Below are the code and all the weights of a small trained network. Each question names an input and a class and asks about switching units off, where a switched-off unit gives its printed mean instead of its output.

import numpy as np


def w(rows, s, z=0):
    codes = np.array(rows[::2]) - 128.0
    scale = np.full(codes.shape[1], s)
    scale[-1] = z or s
    return codes * scale


def f(y):
    return np.maximum(y, 0)


def log_softmax(a):
    a = a - a.max(-1, keepdims=True)
    return a - np.log(np.exp(a).sum(-1, keepdims=True))


def net(x, mask):
    res = np.array(x, float).reshape(1, 8) / 4 @ E
    y = f(res @ A[0][:, :-1].T + A[0][:, -1])
    res = res + np.where(mask, y, B[0][:, -1]) @ B[0][:, :-1]
    return log_softmax(res[-1] @ U[:, :-1].T + U[:, -1])


A, B = {}, {}
E = w([
[130,116,79,161,85,75,80],'x0',
[187,97,202,191,234,64,95],'x1',
[183,204,26,204,150,11,236],'x2',
[136,245,202,164,203,118,116],'x3',
[40,65,201,68,147,81,255],'x4',
[80,166,175,236,32,169,110],'x5',
[134,10,178,177,140,160,142],'x6',
[9,91,88,113,208,39,55],'x7',
],0.0061)
A[0] = w([
[107,126,160,193,249,98,217,146],'N0',
[188,198,62,40,88,79,191,196],'N1',
[67,95,36,67,167,75,38,208],'N2',
[43,217,218,67,79,173,115,249],'N3',
[172,130,63,56,128,105,217,106],'N4',
[120,110,212,53,187,169,45,206],'N5',
[145,22,124,144,59,172,43,254],'N6',
[236,161,154,234,105,186,76,220],'N7',
[201,171,20,152,108,80,172,202],'N8',
[189,209,91,190,183,129,47,224],'N9',
[23,2,122,131,59,83,74,252],'N10',
[93,110,163,142,225,67,191,182],'N11',
[184,109,200,49,185,102,181,241],'N12',
[196,218,52,184,143,106,115,239],'N13',
],0.0061,0.0032)
B[0] = w([
[88,64,232,131,132,15,184,203],'N0',
[171,199,71,63,140,150,202,224],'N1',
[52,209,42,54,144,106,30,214],'N2',
[19,189,225,68,110,191,179,230],'N3',
[212,65,61,51,125,116,196,187],'N4',
[89,125,144,52,177,215,58,221],'N5',
[121,99,85,205,26,217,23,226],'N6',
[229,152,184,184,72,145,56,246],'N7',
[231,193,58,129,155,101,139,243],'N8',
[174,214,210,173,170,114,82,243],'N9',
[51,96,43,161,44,106,65,222],'N10',
[99,67,185,105,180,3,158,205],'N11',
[169,42,165,60,217,152,159,217],'N12',
[228,229,115,131,189,68,138,254],'N13',
],0.006,0.008)
U = w([
[200,117,1,42,144,134,219,86],'0',
[230,220,175,215,149,77,91,39],'1',
[34,189,138,151,40,149,182,255],'2',
[44,88,11,119,148,79,27,28],'3',
[119,84,186,53,195,199,155,97],'4',
[107,33,203,135,193,28,197,84],'5',
[181,49,153,196,28,241,76,115],'6',
[141,206,106,77,167,168,63,139],'7',
],0.0065,0.0027)

Each question gives the input, the list of numbers given to net, and the class t.
The units are the neurons (one row each of A and B). Each row of codes is followed by its name. A weight is (code - 128) times the scale printed after its matrix; where a second scale follows, it is the last column's (A, B and U).
mask holds one flag per neuron, in row order. A switched-off neuron (its flag False) gives its mean, the last column of its row in B, instead of its output. The means were averaged over made-up inputs and are rounded, as every weight is.
A unit's drop is (log p(t) with every unit on - log p(t) with that unit switched off) / (log p(t) with every unit on - log p(t) with every unit switched off).
The circuit of an input: a set's keep is (log p(t) with only the set's units on - log p(t) with every unit switched off) / (log p(t) with every unit on - log p(t) with every unit switched off). Starting from the 12 units with the biggest drops (on a tie, the unit counted first), units are removed one at a time, each time the one whose removal leaves the highest keep (on an exact tie, the one counted first), for as long as the keep stays at least 0.8.
circuit, biggest first: the units of the circuit, biggest drop first
most important unit: the unit with the biggest drop
top k neurons: the k neurons with the biggest drops, biggest first
drop of u: that unit's drop, to one decimal
input [1,4,-2,-7,6,7,2,4], class 3: circuit, biggest first : N10
input [-4,-6,8,0,7,7,1,-5], class 0: circuit, biggest first : N4, N1
input [-5,2,8,1,5,5,-6,4], class 5: circuit, biggest first : N0, N11
input [3,7,-3,-6,8,-8,-4,3], class 3: top 2 neurons : N2, N10
input [-7,8,1,1,0,-6,-6,-1], class 5: top 2 neurons : N0, N11
input [-6,-4,-8,-1,0,-7,5,6], class 3: top 2 neurons : N10, N2
input [5,1,5,5,-1,-3,3,8], class 5: top 2 neurons : N0, N11
input [4,-1,8,-6,-8,-1,1,4], class 1: top 2 neurons : N9, N13
input [-2,-1,-5,0,-4,2,-2,7], class 3: top 2 neurons : N10, N2
input [-7,-6,3,1,5,2,-6,-6], class 0: top 2 neurons : N4, N1
input [-8,2,7,2,1,7,7,3], class 5: drop of N0 : 0.1
input [2,-2,-3,4,2,4,0,-8], class 6: drop of N2 : 0.2
input [-3,5,-3,0,1,-7,-8,-5], class 4: drop of N8 : 0.2
input [3,3,4,-6,7,6,-2,-8], class 0: most important unit : N9
